 1.90  3.66  5.42  2.24  3.27  7.16  0.93  0.95  4.17  0.93  5.30  2.15 -5.21  3.50 -0.18 -> R
 5.42 -0.22  3.59  3.59  3.26  6.40  1.28 -0.65  6.45 -5.16  4.11 -4.22  3.59  2.88 -0.97 -> J
-4.69  3.99 -3.07 -2.71  0.24 -1.08 -1.03  2.22 -5.22  0.18  1.30  8.01 -0.47  3.56  2.81 -> C
 0.95  3.66 -3.08  2.24  3.27  7.16  5.43  0.95  4.17  1.92  5.30  2.15 -5.21  3.50 -0.18 -> Y
-4.69  3.99 -5.17 -2.71  0.24 -1.08 -1.03  2.22  0.86  0.18  1.30  8.01 -0.47  3.56  2.81 -> G
both R J:  -> 5.42
both J R:  -> 5.42
chg R:  1.90  3.66  5.42  2.24  3.27  7.16  0.93  0.95  4.17  0.93  5.30  2.15 -5.22  3.50 -0.18 -> 13, -5.21
howmany Y: -3.08 -> 1
howmany R: 3.66 -> 1
howmany J: 3.59 -> 3

 5.25  6.63 -0.50  0.55 -1.17  0.77  6.63  3.30 -0.06  2.99 -5.34  2.04  1.72  0.33  0.34  4.16  2.56  2.60 -5.16 -4.06  0.67 -0.42 -2.80 -2.87  1.22 -2.67  4.43 -> V
 3.35 -0.91  2.94 -0.49  0.35 -3.54  3.44  1.99  0.16  4.16 -2.34  0.33 -1.45  0.11  1.61 -7.07 -0.07  1.16  0.34 -4.68  0.38 -3.80 -3.01 -3.32  1.94 -3.64 -1.96 -> D
 3.35 -0.91  2.94 -0.49  0.35 -3.54  3.44  1.99  0.16  4.16 -0.90  2.94  2.99  0.11  1.61 -7.07 -0.07  1.16 -0.91 -4.68  0.38 -3.01 -3.01 -3.32  1.94 -3.64 -1.96 -> W
q:  3.35 -0.91  2.94 -0.49  0.35 -3.54  3.44  1.99  0.16  4.16 -2.34  0.33 -1.45  0.11  1.61 -7.07 -0.07  1.16  0.34 -4.68  0.38 -3.80 -3.01 -3.32  1.94 -3.64 -1.96 -> D
howmany V: 6.63 -> 2
howmany W: -0.91 -> 2
howmany W: -0.06 -> 0
chg D:  3.35 -0.91  2.94 -0.49  0.35 -3.54  3.44  1.99  0.16  4.16 -2.34  0.33 -1.45  0.11  1.61 -7.07 -0.07  1.16  0.34 -4.68  0.38 -3.80 -3.01 -3.33  1.94 -3.64 -1.96 -> 24, -3.32
q:  5.25  6.63 -0.50  0.55 -1.17  0.77  6.63  3.30 -0.06  2.99 -5.34  2.04  1.72  0.33  0.34  4.16  2.56  2.60 -5.16 -4.06  0.67 -0.42 -2.80 -2.87  1.22 -2.67  4.43 -> V

